Below is a small trained network, with its code and all its weights. Each question gives an input and a class and asks what happens when units are switched off, that is, made to give their printed mean instead of their output.

import numpy as np


def w(rows, s, z=0):
    codes = np.array(rows[::2]) - 128.0
    scale = np.full(codes.shape[1], s)
    scale[-1] = z or s
    return codes * scale


def f(y):
    return y / 2 * (1 + np.tanh(0.7978845608 * (y + 0.044715 * y**3)))


def log_softmax(a):
    a = a - a.max(-1, keepdims=True)
    return a - np.log(np.exp(a).sum(-1, keepdims=True))


def net(x, mask):
    res = np.array(x, float).reshape(1, 4) / 4 @ E
    y = f(res @ A[0][:, :-1].T + A[0][:, -1])
    res = res + np.where(mask, y, B[0][:, -1]) @ B[0][:, :-1]
    return log_softmax(res[-1] @ U[:, :-1].T + U[:, -1])


A, B = {}, {}
E = w([
[50,79,67],'x0',
[55,192,117],'x1',
[189,101,96],'x2',
[100,94,254],'x3',
],0.0078)
A[0] = w([
[197,172,126,154],'neuron 0',
[184,134,251,140],'neuron 1',
[241,167,152,167],'neuron 2',
[130,9,56,250],'neuron 3',
[95,153,162,196],'neuron 4',
[48,100,161,253],'neuron 5',
[132,170,195,176],'neuron 6',
[74,166,77,220],'neuron 7',
[158,171,141,146],'neuron 8',
[123,71,176,205],'neuron 9',
[221,82,77,150],'neuron 10',
[92,190,170,217],'neuron 11',
],0.013,0.0061)
B[0] = w([
[176,45,107,178],'neuron 0',
[103,79,203,221],'neuron 1',
[149,35,128,214],'neuron 2',
[143,254,185,254],'neuron 3',
[27,77,95,178],'neuron 4',
[7,171,128,225],'neuron 5',
[72,27,152,187],'neuron 6',
[133,197,14,215],'neuron 7',
[144,66,106,152],'neuron 8',
[94,171,192,193],'neuron 9',
[214,148,143,209],'neuron 10',
[40,17,99,202],'neuron 11',
],0.0086,0.0089)
U = w([
[59,51,198,56],'0',
[1,121,13,63],'1',
[141,9,3,132],'2',
[179,219,19,9],'3',
[253,94,231,106],'4',
[98,159,23,254],'5',
[82,225,172,200],'6',
],0.008,0.0072)

Each question gives the input, the list of numbers given to net, and the class t.
The units are the neurons (one row each of A and B). Each row of codes is followed by its name. A weight is (code - 128) times the scale printed after its matrix; where a second scale follows, it is the last column's (A, B and U).
mask holds one flag per neuron, in row order. A switched-off neuron (its flag False) gives its mean, the last column of its row in B, instead of its output. The means were averaged over made-up inputs and are rounded, as every weight is.
A unit's drop is (log p(t) with every unit on - log p(t) with that unit switched off) / (log p(t) with every unit on - log p(t) with every unit switched off).
The circuit of an input: a set's keep is (log p(t) with only the set's units on - log p(t) with every unit switched off) / (log p(t) with every unit on - log p(t) with every unit switched off). Starting from all 12 units, units are removed one at a time, each time the one whose removal leaves the highest keep (on an exact tie, the one counted first), for as long as the keep stays at least 0.8.
circuit, biggest first: the units of the circuit, biggest drop first
most important unit: the unit with the biggest drop
k most important neurons: the k neurons with the biggest drops, biggest first
drop of u: that unit's drop, to one decimal
input [-6,-2,1,-3], class 4: circuit, biggest first : (neuron 7; neuron 5)
input [6,0,-2,-2], class 6: circuit, biggest first : (neuron 3)
input [-4,7,2,-6], class 2: circuit, biggest first : (neuron 3; neuron 5)
input [-6,-6,2,7], class 0: 4 most important neurons : (neuron 6; neuron 1; neuron 3; neuron 9)
input [7,-2,-4,5], class 6: circuit, biggest first : (neuron 9; neuron 3; neuron 2)
input [4,-8,-3,-3], class 3: circuit, biggest first : (neuron 1; neuron 6; neuron 11)
input [-8,-8,-6,-8], class 4: circuit, biggest first : (neuron 10; neuron 7)
input [-5,5,8,-3], class 2: circuit, biggest first : (neuron 3; neuron 2)
input [-1,3,6,-2], class 4: 3 most important neurons : (neuron 5; neuron 4; neuron 11)
input [-8,-3,2,-6], class 4: 4 most important neurons : (neuron 10; neuron 11; neuron 7; neuron 4)
input [6,-6,-2,7], class 6: drop of neuron 3 : 0.2
input [3,-3,4,1], class 6: drop of neuron 0 : 0.1
input [5,-3,6,2], class 6: drop of neuron 3 : 0.2
input [-8,3,6,-2], class 2: drop of neuron 5 : -0.1
input [5,3,1,6], class 1: most important unit : neuron 5
input [0,3,1,3], class 1: 2 most important neurons : (neuron 3; neuron 10)
